Here is a tiny trained network, its code and every weight. The questions are about switching its units off for an input and a target symbol, where a switched-off unit gives its printed mean instead of its output.

import numpy as np


def w(rows, s, z=0):
    codes = np.array(rows[::2]) - 128.0
    scale = np.full(codes.shape[1], s)
    scale[-1] = z or s
    return codes * scale


def f(y):
    return np.maximum(y, 0)


def softmax(a):
    e = np.exp(a - a.max(-1, keepdims=True))
    return e / e.sum(-1, keepdims=True)


def log_softmax(a):
    a = a - a.max(-1, keepdims=True)
    return a - np.log(np.exp(a).sum(-1, keepdims=True))


def net(x, mask):
    ids = ['αβγδζθλξπστψω'.index(c) for c in x.split()]
    T = len(ids)
    res = E[ids] + P[:T]
    r = res
    for j in range(2):
        rows = slice(3 * j, 3 * j + 3)
        q, k, v = (r @ M[0][rows].T for M in (Q, K, V))
        z = softmax(np.where(np.tri(T) > 0, q @ k.T / 3**0.5, -1e9)) @ v
        o = O[0][rows]
        res = res + np.where(mask[j], z, o[:, -1]) @ o[:, :-1]
    y = f(res @ A[0][:, :-1].T + A[0][:, -1])
    res = res + np.where(mask[2:6], y, B[0][:, -1]) @ B[0][:, :-1]
    return log_softmax(res[-1] @ U[:, :-1].T + U[:, -1])


Q, K, V, O, A, B = {}, {}, {}, {}, {}, {}
E = w([
[155,201,92,132,98,104],'α',
[75,151,131,47,103,80],'β',
[161,183,68,152,117,99],'γ',
[79,162,81,173,85,144],'δ',
[151,116,172,200,163,126],'ζ',
[151,135,173,144,150,17],'θ',
[64,181,188,121,111,165],'λ',
[162,144,167,177,201,110],'ξ',
[162,134,73,136,76,105],'π',
[172,123,69,102,129,100],'σ',
[185,157,193,158,139,112],'τ',
[203,137,82,163,176,250],'ψ',
[142,146,185,193,146,154],'ω',
],0.021)
P = w([
[90,251,90,140,143,168],'0',
[132,114,115,131,128,129],'1',
[135,102,120,133,121,124],'2',
[127,98,122,132,117,112],'3',
[134,96,126,134,106,116],'4',
[124,88,122,133,113,110],'5',
[130,79,123,135,118,111],'6',
[134,75,128,130,108,104],'7',
[133,84,125,130,108,110],'8',
],0.013)
Q[0] = w([
[138,122,155,185,142,131],'head 1',
[199,81,147,195,164,99],'head 1',
[151,141,214,213,105,100],'head 1',
[212,130,185,251,193,95],'head 2',
[132,148,160,130,138,58],'head 2',
[85,121,190,166,130,118],'head 2',
],0.014)
K[0] = w([
[106,167,129,217,149,142],'head 1',
[160,169,119,181,138,98],'head 1',
[104,216,165,185,156,122],'head 1',
[147,249,98,145,190,136],'head 2',
[103,177,141,85,127,90],'head 2',
[48,149,154,157,156,150],'head 2',
],0.012)
V[0] = w([
[41,202,213,119,144,130],'head 1',
[157,84,167,39,129,70],'head 1',
[225,30,157,151,109,148],'head 1',
[255,148,123,77,236,51],'head 2',
[114,101,145,167,201,199],'head 2',
[120,43,65,243,191,56],'head 2',
],0.0086)
O[0] = w([
[105,109,94,81,159,116,206],'head 1',
[110,179,123,108,104,187,23],'head 1',
[113,155,179,130,70,129,1],'head 1',
[163,205,163,11,200,120,108],'head 2',
[41,102,133,125,149,120,93],'head 2',
[99,203,78,241,241,65,63],'head 2',
],0.011,0.0071)
A[0] = w([
[82,143,81,88,87,64,194],'neuron 1',
[148,198,42,155,52,92,81],'neuron 2',
[78,131,254,27,171,92,191],'neuron 3',
[145,142,244,180,171,92,5],'neuron 4',
],0.0078,0.0029)
B[0] = w([
[169,188,144,202,141,165,219],'neuron 1',
[107,98,142,9,156,95,255],'neuron 2',
[99,132,152,129,137,206,241],'neuron 3',
[83,184,15,104,23,154,188],'neuron 4',
],0.012,0.0052)
U = w([
[169,119,213,167,113,120,139],'α',
[120,184,69,119,84,195,78],'β',
[79,89,197,132,178,72,185],'γ',
[50,159,24,146,105,74,181],'δ',
[80,100,245,87,204,130,119],'ζ',
[183,99,174,107,177,76,143],'θ',
[1,112,159,125,99,140,152],'λ',
[170,102,121,185,150,122,83],'ξ',
[34,113,110,73,199,134,4],'π',
[193,136,79,102,149,61,179],'σ',
[182,163,90,210,69,130,169],'τ',
[200,156,112,209,215,208,136],'ψ',
[107,68,123,85,131,92,3],'ω',
],0.0077,0.0042)

Each question gives the input, a string of symbols that net reads in full, and the target symbol t.
The units are the heads (3 rows each of Q, K, V and O) and the neurons (one row each of A and B). Each row of codes is followed by its name. A weight is (code - 128) times the scale printed after its matrix; where a second scale follows, it is the last column's (O, A, B and U).
mask holds one flag per unit, heads first, then neurons. A switched-off unit (its flag False) gives its mean, the last column of its rows in O or B, instead of its output. The means were averaged over made-up inputs and are rounded, as every weight is.
A unit's drop is (log p(t) with every unit on - log p(t) with that unit switched off) / (log p(t) with every unit on - log p(t) with every unit switched off).
The circuit of an input: a set's keep is (log p(t) with only the set's units on - log p(t) with every unit switched off) / (log p(t) with every unit on - log p(t) with every unit switched off). Starting from all 6 units, units are removed one at a time, each time the one whose removal leaves the highest keep (on an exact tie, the one counted first), for as long as the keep stays at least 0.8.
units of the circuit, in order: the units of the circuit, biggest drop first
unit that matters most: the unit with the biggest drop
top k neurons: the k neurons with the biggest drops, biggest first
heads that matter: for each layer, one digit per head in row order, 1 if its drop is at least 0.15 and else 0, layers parted by /
input π ζ ζ, target τ: unit that matters most => head 1
input β ζ δ τ λ τ ω θ, target α: units of the circuit, in order => head 2; head 1
input π γ τ δ δ τ, target τ: units of the circuit, in order => neuron 4; head 1; neuron 2
input ψ τ σ ψ ψ ξ, target λ: heads that matter => 11
input γ β β τ, target σ: units of the circuit, in order => head 1; neuron 4; head 2
input θ π β β π ω ζ ω, target ψ: units of the circuit, in order => head 2; neuron 2
input π π π ζ, target τ: units of the circuit, in order => head 1; neuron 4; neuron 2
input γ α β ξ, target σ: top 3 neurons => neuron 4; neuron 1; neuron 3
input δ ζ ζ ξ, target ξ: units of the circuit, in order => head 2; head 1
input σ ζ τ ζ σ ζ β τ τ, target β: units of the circuit, in order => neuron 4; head 1; head 2
input θ ζ θ, target ψ: units of the circuit, in order => neuron 3; head 2; neuron 2
input ξ ζ ζ ψ λ ζ ω ζ, target π: top 2 neurons => neuron 4; neuron 3
input π σ ζ λ ξ τ ω τ β, target β: heads that matter => 10
input ζ β τ λ δ ω, target δ: heads that matter => 01
input λ δ β ζ λ ζ θ, target ω: units of the circuit, in order => head 2
input σ τ θ ζ, target β: units of the circuit, in order => neuron 4; head 1; head 2
input ω β β σ π π τ ω, target γ: units of the circuit, in order => head 2; head 1
input λ θ π ζ, target ω: heads that matter => 11
input γ ψ β τ τ ζ, target σ: top 2 neurons => neuron 4; neuron 3
input θ β τ, target ψ: top neuron => neuron 3
input β λ γ τ σ λ θ ξ, target α: top 2 neurons => neuron 2; neuron 4
input ψ τ γ τ τ λ δ ζ, target λ: top 2 neurons => neuron 4; neuron 3
